Below are the code and all the weights of a small trained network. Each question names an input and a class and asks about switching units off, where a switched-off unit gives its printed mean instead of its output.

import numpy as np


def w(rows, s, z=0):
    codes = np.array(rows[::2]) - 128.0
    scale = np.full(codes.shape[1], s)
    scale[-1] = z or s
    return codes * scale


def f(y):
    return np.maximum(y, 0)


def log_softmax(a):
    a = a - a.max(-1, keepdims=True)
    return a - np.log(np.exp(a).sum(-1, keepdims=True))


def net(x, mask):
    res = np.array(x, float).reshape(1, 5) / 4 @ E
    y = f(res @ A[0][:, :-1].T + A[0][:, -1])
    res = res + np.where(mask, y, B[0][:, -1]) @ B[0][:, :-1]
    return log_softmax(res[-1] @ U[:, :-1].T + U[:, -1])


A, B = {}, {}
E = w([
[99,126,128,125,132,104],'x0',
[119,120,122,134,140,95],'x1',
[93,118,124,117,137,88],'x2',
[227,233,39,150,73,125],'x3',
[110,2,49,113,108,165],'x4',
],0.0088)
A[0] = w([
[140,28,21,118,137,129,49],'n1',
[176,170,202,136,173,52,77],'n2',
[110,92,254,193,172,156,146],'n3',
[139,207,10,128,67,91,16],'n4',
[56,69,180,111,210,149,162],'n5',
[130,196,40,120,30,66,5],'n6',
],0.0072,0.0029)
B[0] = w([
[112,131,217,3,44,23,210],'n1',
[133,211,225,136,40,119,202],'n2',
[191,114,37,102,158,9,229],'n3',
[148,69,117,110,237,117,236],'n4',
[163,124,18,118,179,50,255],'n5',
[193,130,149,128,179,169,220],'n6',
],0.0073,0.0063)
U = w([
[151,165,61,122,96,162,226],'0',
[204,124,85,106,254,171,2],'1',
[173,137,242,36,13,129,66],'2',
[166,96,133,198,106,158,209],'3',
],0.008,0.0058)

Each question gives the input, the list of numbers given to net, and the class t.
The units are the neurons (one row each of A and B). Each row of codes is followed by its name. A weight is (code - 128) times the scale printed after its matrix; where a second scale follows, it is the last column's (A, B and U).
mask holds one flag per neuron, in row order. A switched-off neuron (its flag False) gives its mean, the last column of its row in B, instead of its output. The means were averaged over made-up inputs and are rounded, as every weight is.
A unit's drop is (log p(t) with every unit on - log p(t) with that unit switched off) / (log p(t) with every unit on - log p(t) with every unit switched off).
The circuit of an input: a set's keep is (log p(t) with only the set's units on - log p(t) with every unit switched off) / (log p(t) with every unit on - log p(t) with every unit switched off). Starting from all 6 units, units are removed one at a time, each time the one whose removal leaves the highest keep (on an exact tie, the one counted first), for as long as the keep stays at least 0.8.
units of the circuit, in order: the units of the circuit, biggest drop first
most important unit: the unit with the biggest drop
k most important neurons: the k neurons with the biggest drops, biggest first
drop of u: that unit's drop, to one decimal
input [0,-1,-4,-8,-1], class 1: most important unit => n5
input [-6,-7,-3,6,7], class 2: 3 most important neurons => n1, n5, n3
input [0,-3,-2,1,4], class 2: units of the circuit, in order => n1, n5
input [3,-3,-3,6,-2], class 1: 4 most important neurons => n4, n6, n1, n2
input [5,-3,-2,-5,7], class 2: 2 most important neurons => n1, n4
input [-7,-5,-5,-4,6], class 2: 3 most important neurons => n1, n4, n6
input [-2,-2,6,8,-6], class 1: 3 most important neurons => n4, n6, n1
input [6,-7,7,-8,-5], class 1: 2 most important neurons => n5, n3
input [1,3,-6,-7,8], class 2: 2 most important neurons => n1, n4
input [7,5,7,8,-6], class 1: 3 most important neurons => n4, n6, n1
input [-7,2,1,2,7], class 2: 2 most important neurons => n1, n5
input [6,0,5,7,0], class 1: drop of n4 => 0.5
input [-8,4,-2,8,5], class 1: drop of n3 => -0.1
input [-6,1,2,-1,5], class 2: drop of n1 => 0.8
input [-1,7,-5,8,4], class 1: drop of n4 => 0.8
